Below is a small trained network, with its code and all its weights. Each question gives an input and a class and asks what happens when units are switched off, that is, made to give their printed mean instead of their output.

import numpy as np


def w(rows, s, z=0):
    codes = np.array(rows[::2]) - 128.0
    scale = np.full(codes.shape[1], s)
    scale[-1] = z or s
    return codes * scale


def f(y):
    return np.maximum(y, 0)


def log_softmax(a):
    a = a - a.max(-1, keepdims=True)
    return a - np.log(np.exp(a).sum(-1, keepdims=True))


def net(x, mask):
    res = np.array(x, float).reshape(1, 6) / 4 @ E
    y = f(res @ A[0][:, :-1].T + A[0][:, -1])
    res = res + np.where(mask, y, B[0][:, -1]) @ B[0][:, :-1]
    return log_softmax(res[-1] @ U[:, :-1].T + U[:, -1])


A, B = {}, {}
E = w([
[84,250,91],'x0',
[255,137,11],'x1',
[194,187,250],'x2',
[128,128,127],'x3',
[127,129,128],'x4',
[129,127,128],'x5',
],0.0095)
A[0] = w([
[116,172,254,31],'neuron 1',
[157,73,176,114],'neuron 2',
[130,16,138,182],'neuron 3',
[213,66,76,145],'neuron 4',
[131,132,167,226],'neuron 5',
[136,136,101,72],'neuron 6',
[123,142,10,2],'neuron 7',
[49,109,144,149],'neuron 8',
[101,49,96,189],'neuron 9',
[60,93,86,214],'neuron 10',
[185,150,139,57],'neuron 11',
[189,67,138,122],'neuron 12',
[28,103,159,192],'neuron 13',
[121,56,127,87],'neuron 14',
[109,178,122,197],'neuron 15',
[161,35,181,154],'neuron 16',
[145,155,142,93],'neuron 17',
[159,197,78,81],'neuron 18',
[245,183,188,10],'neuron 19',
[123,151,194,187],'neuron 20',
[91,102,93,218],'neuron 21',
],0.017,0.0043)
B[0] = w([
[53,41,21,217],'neuron 1',
[152,97,165,174],'neuron 2',
[205,71,116,207],'neuron 3',
[185,110,38,252],'neuron 4',
[120,85,130,169],'neuron 5',
[109,131,113,153],'neuron 6',
[4,152,89,238],'neuron 7',
[155,194,168,189],'neuron 8',
[190,127,80,200],'neuron 9',
[160,190,165,203],'neuron 10',
[157,187,123,164],'neuron 11',
[196,104,101,193],'neuron 12',
[198,210,189,213],'neuron 13',
[175,99,119,169],'neuron 14',
[73,108,139,181],'neuron 15',
[172,62,188,201],'neuron 16',
[137,118,113,147],'neuron 17',
[95,160,187,202],'neuron 18',
[193,240,212,208],'neuron 19',
[110,60,115,187],'neuron 20',
[133,176,105,187],'neuron 21',
],0.038,0.016)
U = w([
[204,137,148,136],'0',
[124,190,195,146],'1',
[110,3,161,64],'2',
[62,55,80,253],'3',
[156,83,44,107],'4',
[71,147,90,32],'5',
],0.012,0.0067)

Each question gives the input, the list of numbers given to net, and the class t.
The units are the neurons (one row each of A and B). Each row of codes is followed by its name. A weight is (code - 128) times the scale printed after its matrix; where a second scale follows, it is the last column's (A, B and U).
mask holds one flag per neuron, in row order. A switched-off neuron (its flag False) gives its mean, the last column of its row in B, instead of its output. The means were averaged over made-up inputs and are rounded, as every weight is.
A unit's drop is (log p(t) with every unit on - log p(t) with that unit switched off) / (log p(t) with every unit on - log p(t) with every unit switched off).
The circuit of an input: a set's keep is (log p(t) with only the set's units on - log p(t) with every unit switched off) / (log p(t) with every unit on - log p(t) with every unit switched off). Starting from the 12 units with the biggest drops (on a tie, the unit counted first), units are removed one at a time, each time the one whose removal leaves the highest keep (on an exact tie, the one counted first), for as long as the keep stays at least 0.8.
units of the circuit, in order: the units of the circuit, biggest drop first
k most important neurons: the k neurons with the biggest drops, biggest first
drop when u is switched off: that unit's drop, to one decimal
input [3,-5,8,0,4,7], class 3: units of the circuit, in order => (neuron 1)
input [-6,1,-3,8,4,0], class 4: 2 most important neurons => (neuron 19; neuron 13)
input [-3,-8,1,2,4,5], class 2: 3 most important neurons => (neuron 1; neuron 19; neuron 20)
input [5,1,5,2,6,-3], class 1: 3 most important neurons => (neuron 19; neuron 7; neuron 4)
input [3,1,4,-7,0,-1], class 1: 2 most important neurons => (neuron 19; neuron 4)
input [-4,5,0,-1,-4,8], class 4: 3 most important neurons => (neuron 4; neuron 13; neuron 10)
input [2,1,2,-8,-2,4], class 1: 2 most important neurons => (neuron 4; neuron 1)
input [-5,1,-4,1,-3,7], class 4: 3 most important neurons => (neuron 19; neuron 13; neuron 4)
input [1,-3,4,8,-1,2], class 3: drop when neuron 1 is switched off => 0.4
input [5,-3,4,0,-1,-5], class 3: drop when neuron 1 is switched off => 0.2
input [1,5,-4,2,-8,5], class 5: drop when neuron 2 is switched off => 0.0
